Each row comes from the steps of one walk. Every step used is in the known rows, and no mark comes twice. Write the walk behind each row, first mark first.
In the rows, 100 means zero.
Known rows:
kolol kuvafov kosib sela zorag: 125 97 103 86 121 65 98 85 112 86 119 110 84 103 114 54 96 63 79 135 147 82 115 108 118 50 61 68 68 111 107 137 117 83 111 113 44 107 58 94 83 75 99 78 129 104 111 64 114 92 163 88 111 108 106 74 112 87
kosib kuvafov kolol sase: 120 73 78 100 126 87 88 103 99 74 93 103 55 106 123 75 108 94 113 98 108 59 108 114 86 102 72 121 94 123 79 111 69 93 87 103 103 84 104 106 131 62 84 61 106 91 129 66 132 101 146 89 96 93 47 119 109 82
sela zorag kosib kuvafov: 104 84 123 100 121 120 107 104 97 107 100 89 100 94 132 73 109 79 82 100 120 58 113 108 99 58 72 79 83 119 97 122 116 97 69 114 77 81 101 102 90 97 102 92 130 86 110 40 118 65 134 100 120 88 74 81 82 117
kosib kuvafov kolol sofus: 95 72 91 94 131 106 124 90 118 111 86 91 92 97 111 76 111 83 109 107 121 31 110 97 113 102 65 137 81 110 72 129 71 83 94 125 80 92 111 86 123 53 74 55 130 83 120 49 141 92 132 118 89 93 63 95 127 112
sela kivem kuvafov kolol sase: 119 70 82 95 103 81 93 95 104 46 116 73 65 129 122 82 87 86 127 66 104 44 122 105 119 130 93 79 108 110 100 91 101 80 78 117 106 96 99 88 114 88 92 88 93 96 125 103 138 99 143 109 111 106 79 101 111 99
sela zorag: 111 103 119 96 110 95 88 98 98 114 124 94 83 105 119 98 95 83 88 101 105 74 129 111 134 78 81 76 87 107 93 115 113 81 85 114 80 84 92 91 79 88 109 97 112 89 96 90 115 87 117 105 105 98 102 88 87 108
muvu sofus zorag kosib sela: 89 77 109 138 130 84 105 108 75 130 105 72 62 89 122 115 97 65 81 101 158 56 144 130 80 86 77 53 67 105 88 82 115 90 42 92 99 119 76 90 85 93 92 124 117 113 115 64 92 78 123 84 99 61 90 76 125 118
sase sofus zorag kosib: 104 79 147 103 134 105 137 121 88 99 92 79 86 90 123 90 96 99 78 98 109 57 135 108 84 61 97 61 91 105 80 95 102 88 47 97 125 64 93 85 72 99 103 98 113 113 113 56 115 72 107 96 82 70 87 103 107 118
kolol sofus: 90 85 103 86 118 100 128 92 109 118 106 91 88 88 109 101 97 91 89 111 113 55 129 97 119 101 88 110 88 86 86 101 93 92 87 109 90 89 109 74 82 68 97 93 100 97 98 89 116 81 99 122 93 91 91 97 127 103
kosib sela kivem kuvafov kolol sase: 110 67 71 93 112 43 87 85 107 57 116 73 64 137 116 77 85 68 123 66 127 53 116 118 111 119 95 51 110 113 110 83 105 92 75 126 100 124 82 87 120 80 101 85 98 98 132 99 136 98 160 93 125 92 91 100 125 111
kivem kuvafov kosib sela: 103 89 86 80 122 78 108 93 101 82 125 90 87 116 111 58 86 70 89 105 136 89 106 91 99 79 89 51 85 104 109 107 138 83 97 103 54 120 60 102 78 84 77 90 101 97 117 92 112 92 137 105 122 85 110 82 133 112
sela zorag kosib: 101 86 131 102 112 104 106 103 91 108 117 96 86 101 136 87 93 82 81 99 111 75 127 118 109 63 84 67 79 112 105 104 132 94 70 106 90 84 95 99 66 109 103 102 125 95 101 69 112 79 116 100 118 84 95 81 80 107
kuvafov sase sofus: 109 99 104 94 127 75 134 96 98 76 105 96 71 94 124 77 113 102 90 94 99 89 107 94 90 65 81 88 107 95 74 91 99 110 82 98 129 64 102 77 90 86 108 99 109 88 107 99 150 81 100 83 98 89 91 109 121 102
kuvafov sase: 102 109 88 102 103 90 113 94 93 89 111 102 61 101 119 92 116 94 100 101 99 102 107 105 94 94 73 97 93 93 90 88 97 111 87 96 107 85 107 91 98 83 106 113 95 84 108 109 133 89 105 84 100 89 85 99 113 92
muvu sofus zorag kosib: 93 84 122 135 118 122 110 113 74 120 100 74 63 78 128 121 98 77 87 105 134 60 149 121 79 89 78 83 63 107 81 87 113 78 49 83 111 92 93 94 81 100 86 119 105 108 108 65 90 77 105 100 89 72 76 77 114 108
kivem kuvafov sase sofus: 106 89 89 75 133 82 132 85 105 62 116 71 94 98 125 62 111 99 98 87 105 88 107 71 88 59 94 74 122 90 77 87 118 99 81 96 114 62 96 82 88 90 88 107 99 89 117 100 154 78 92 95 116 95 105 96 132 119
kosib kuvafov: 110 96 103 98 114 117 108 101 101 102 99 93 89 91 112 81 118 85 94 105 116 66 114 99 96 91 70 115 93 107 89 122 84 88 79 115 83 88 102 94 105 68 102 86 92 87 111 78 117 75 126 98 99 92 62 109 106 106
sofus kolol zorag kosib sela kivem: 92 86 119 142 72 74 89 85 82 107 114 46 114 115 133 89 121 44 95 84 129 46 109 139 78 104 78 30 60 135 130 97 129 102 42 130 118 137 94 69 130 66 127 78 111 106 102 72 114 89 163 94 106 75 101 88 111 116
sofus kolol zorag kosib kuvafov: 96 85 107 130 88 122 94 91 79 112 103 54 117 89 138 70 138 67 88 109 113 58 93 118 51 82 69 89 58 144 104 126 117 94 57 110 108 94 106 97 136 54 95 63 108 95 113 46 120 79 143 105 97 80 63 99 107 118
kolol zorag: 105 98 122 97 85 102 97 89 86 116 120 85 96 99 94 100 119 76 92 115 104 92 127 112 94 100 89 89 76 121 105 108 105 79 73 105 106 83 98 94 99 71 110 94 80 97 102 102 118 96 122 115 75 92 77 104 94 116
sase sofus zorag: 117 95 137 97 134 94 120 121 98 104 101 73 87 91 105 98 101 100 86 98 109 55 135 102 117 78 96 74 102 100 71 104 80 72 58 109 113 66 86 76 87 78 112 91 96 104 114 75 122 81 106 99 75 85 95 114 114 120
sofus zorag: 109 106 122 108 106 107 99 116 92 121 105 83 74 95 105 115 105 91 101 106 106 73 136 116 117 107 89 84 91 101 86 104 76 73 64 107 91 87 90 93 95 81 112 101 87 99 114 88 108 87 107 101 79 86 88 105 105 104
sofus zorag kosib sela kivem kuvafov: 92 82 118 103 101 88 111 103 100 93 105 50 104 116 116 92 92 57 103 71 137 46 129 108 104 101 94 16 100 97 118 85 117 88 37 130 83 120 79 82 98 108 120 116 101 105 127 68 110 65 132 100 115 74 107 80 117 134
kivem kuvafov kolol: 108 83 89 92 114 94 102 79 99 92 119 83 84 118 111 69 108 83 117 97 105 78 110 89 103 102 87 94 93 109 93 114 117 67 88 116 80 89 91 104 86 78 61 81 97 92 125 94 132 104 126 111 106 92 81 95 119 120
kolol sase sofus: 117 72 107 90 144 69 114 112 98 65 110 98 62 96 122 87 87 109 81 97 106 67 128 104 92 72 99 84 114 103 79 82 95 104 77 95 136 66 95 84 81 78 108 90 90 109 104 99 125 86 108 87 99 88 82 133 113 89
muvu sofus kolol sela zorag kosib: 95 78 89 185 142 81 82 81 46 120 120 57 92 86 161 96 88 64 89 77 164 41 119 146 92 58 68 62 46 131 88 101 132 87 73 101 112 116 106 72 95 81 64 85 159 91 94 65 112 95 124 90 137 76 100 68 99 92
sela kivem kuvafov kosib: 117 99 110 86 90 113 110 108 101 52 121 79 94 120 114 70 85 73 100 90 115 58 124 88 124 113 83 69 85 103 113 113 136 70 92 119 73 104 84 86 87 101 95 92 100 90 105 94 116 82 135 125 112 110 108 73 111 99
kivem kuvafov kolol sase sofus muvu: 116 39 78 70 151 70 119 92 112 51 131 89 81 146 124 61 62 111 110 91 105 42 124 73 100 55 93 82 122 129 84 100 112 89 73 90 129 74 87 93 78 73 50 58 104 98 118 77 140 107 116 94 123 112 101 119 127 102
sela kivem kuvafov sase sofus kolol: 108 105 86 118 108 81 115 82 103 44 119 34 102 110 148 68 117 85 110 58 103 43 92 87 107 87 82 56 111 102 85 94 120 102 72 125 125 83 104 51 125 75 101 83 111 82 112 91 162 73 119 100 124 107 125 88 139 112
sase sofus: 116 87 124 95 134 88 125 101 99 90 112 92 85 98 112 85 97 98 84 102 108 63 122 92 104 71 91 93 103 102 83 103 106 86 80 105 120 70 95 77 66 78 102 90 101 100 103 95 126 83 110 102 93 85 90 115 111 117

Write each row's walk:
103 71 111 114 118 113 115 98 93 98 87 101 84 107 130 61 113 82 101 106 115 51 98 108 72 86 64 113 74 126 94 119 102 87 74 113 98 92 107 107 110 78 75 73 128 92 126 42 124 84 148 91 102 75 45 95 102 110 | zorag kosib kuvafov kolol
96 66 104 106 102 70 108 83 101 78 108 73 96 134 126 66 94 57 114 71 134 46 108 109 94 100 86 43 89 112 121 93 136 86 62 135 95 130 85 90 96 98 88 88 125 100 128 68 127 85 159 95 129 74 89 74 115 126 | zorag kosib sela kivem kuvafov kolol
91 60 94 84 126 94 134 87 114 114 120 108 90 128 112 94 72 93 110 117 111 23 134 87 130 91 69 123 87 118 87 117 87 88 86 114 105 105 109 81 80 52 57 54 126 92 101 67 126 109 111 118 100 109 98 96 125 91 | kuvafov kolol sofus muvu
106 101 113 109 95 64 102 98 104 96 111 87 78 118 104 103 94 58 100 82 132 53 127 119 126 115 78 61 97 97 115 96 104 94 72 139 93 134 83 68 94 77 139 100 96 93 103 106 113 81 144 96 104 87 102 97 108 108 | kosib sela kivem
111 96 100 84 114 83 132 89 109 41 117 58 97 111 124 70 105 90 105 64 104 61 111 80 109 82 87 60 124 93 90 85 118 97 68 117 119 72 106 64 98 104 113 108 104 79 114 101 158 65 111 101 115 108 110 88 123 120 | sela kivem kuvafov sase sofus
101 80 128 102 93 123 112 97 87 110 95 76 111 87 109 76 129 72 83 119 112 73 113 114 53 73 76 91 69 133 108 114 112 91 57 102 101 82 107 107 117 77 105 90 100 93 113 55 116 73 135 108 88 82 50 101 93 123 | kolol zorag kosib kuvafov
111 100 75 121 107 69 93 79 101 78 110 89 82 101 136 48 112 62 88 130 148 73 91 108 87 74 58 83 53 112 109 139 112 90 110 113 71 127 63 84 109 36 87 56 112 118 113 69 107 98 163 83 108 95 100 95 151 76 | sofus kolol kuvafov kosib sela
106 67 102 142 141 87 115 90 72 97 84 95 90 100 130 56 98 75 109 93 150 52 97 134 67 71 65 106 69 129 99 119 79 86 79 116 97 108 113 103 109 73 73 61 142 85 128 48 129 94 153 83 111 66 40 99 91 96 | zorag kosib kuvafov kolol sela
90 85 115 103 141 53 134 107 96 95 90 74 72 99 128 82 107 87 84 92 127 75 115 122 70 45 86 27 100 97 78 73 97 120 45 96 126 89 79 81 100 96 112 111 130 106 125 56 139 75 114 61 101 59 99 93 131 122 | kuvafov sase sofus zorag kosib sela
88 90 115 92 122 108 123 110 111 129 103 76 86 82 102 118 95 94 96 108 116 44 140 108 134 105 91 94 90 85 77 101 61 78 69 108 85 86 102 74 98 70 103 92 100 99 107 72 119 81 93 121 75 91 101 94 124 105 | kolol sofus zorag
112 101 87 125 96 101 94 71 101 92 111 77 86 89 136 71 122 83 98 122 118 72 99 102 85 90 66 123 76 108 104 135 97 81 92 115 99 90 101 77 104 36 94 75 85 113 107 86 110 88 133 91 96 103 82 110 136 76 | sofus kolol kuvafov
89 95 88 134 84 109 99 87 80 97 100 52 106 87 144 67 158 73 96 105 105 80 78 118 36 76 60 83 61 136 100 108 106 117 58 101 120 87 114 97 160 60 98 74 117 86 116 46 140 78 137 81 104 85 62 88 118 106 | sofus kolol zorag kosib kuvafov sase
113 93 92 93 114 72 114 83 108 77 107 115 75 97 108 54 100 68 81 145 154 89 112 98 86 68 63 92 70 103 109 128 110 89 110 107 65 117 65 92 81 59 97 83 103 115 114 81 103 93 155 85 97 96 88 92 133 83 | kolol kuvafov kosib sela
90 77 105 97 102 82 118 84 105 79 114 69 105 121 124 77 92 58 96 76 134 58 122 101 94 94 92 32 99 98 130 85 146 97 52 127 87 128 88 79 80 105 111 117 101 100 114 85 114 67 137 99 134 77 101 78 119 126 | zorag kosib sela kivem kuvafov
108 95 107 127 129 82 103 95 93 94 111 66 96 98 141 77 109 91 88 91 105 50 105 97 101 76 87 86 94 108 80 114 103 89 80 110 127 77 93 65 96 52 90 62 110 103 101 81 127 90 119 95 103 87 100 117 128 108 | sase sofus kolol
110 95 107 87 89 110 108 91 104 70 118 66 102 113 112 88 92 76 110 75 108 58 126 89 125 118 91 73 106 99 113 101 125 75 75 128 87 98 99 73 90 93 110 109 80 86 109 108 121 74 120 122 110 104 98 89 109 115 | sela kivem kuvafov
117 97 100 113 113 86 114 99 77 54 115 79 101 112 111 65 68 69 107 75 153 54 114 111 123 97 85 55 81 112 118 112 119 65 97 120 75 119 94 81 88 93 90 85 116 78 109 106 124 88 136 117 120 100 101 81 99 88 | kolol sela kivem kuvafov kosib
110 100 98 95 137 89 134 98 104 68 92 84 82 88 124 62 121 97 91 94 106 69 99 88 84 55 66 101 111 105 65 105 84 112 81 107 116 61 108 82 115 77 107 86 115 76 115 68 153 68 114 79 97 93 77 105 122 109 | kosib kuvafov sase sofus
105 97 106 97 118 59 85 91 99 119 120 96 83 112 111 92 95 68 90 95 132 81 125 116 134 71 81 49 92 106 99 104 115 95 80 122 71 112 72 88 84 82 114 95 114 91 105 86 120 92 136 88 117 83 114 89 102 122 | kosib sela zorag
102 100 74 120 110 70 113 77 81 60 113 63 92 106 119 81 94 76 123 53 138 74 108 118 109 100 82 61 108 97 108 86 99 92 81 119 106 110 114 69 113 96 109 111 107 70 117 120 153 81 118 93 126 101 100 87 105 97 | kolol sela kivem kuvafov sase
121 89 96 134 147 72 83 86 80 111 102 86 98 110 116 67 99 71 117 79 149 48 103 131 124 67 63 95 79 135 85 139 69 68 93 131 70 102 102 96 118 65 77 50 155 62 121 55 148 104 157 92 112 92 71 89 75 107 | kosib kuvafov kolol sela zorag
106 80 101 96 80 61 86 71 101 97 121 54 109 136 89 81 114 45 121 81 130 55 118 110 106 118 84 47 87 129 117 110 120 68 63 143 87 126 81 88 123 70 99 78 101 89 127 93 145 107 171 114 98 97 97 79 114 145 | kosib sela kivem kuvafov kolol zorag
88 77 111 106 116 70 114 91 91 111 105 105 79 103 127 82 94 69 81 107 131 83 115 114 76 76 86 60 83 98 113 91 127 110 63 108 101 117 85 97 70 88 104 105 106 109 107 83 102 79 130 79 117 56 82 97 115 105 | zorag kosib sela
92 55 101 96 101 69 103 69 92 107 118 69 105 128 108 61 118 56 103 105 128 81 108 114 60 79 94 43 73 132 117 103 141 84 56 110 91 116 74 110 98 78 71 83 110 106 134 71 132 104 153 101 110 68 78 85 118 152 | kivem kuvafov kolol zorag kosib sela
98 79 105 100 134 100 148 103 99 64 85 88 89 83 140 53 121 96 82 99 108 66 98 97 53 41 67 90 102 107 75 92 104 126 71 100 128 62 109 89 107 91 99 97 130 85 118 51 146 59 114 71 110 75 66 100 113 112 | zorag kosib kuvafov sase sofus
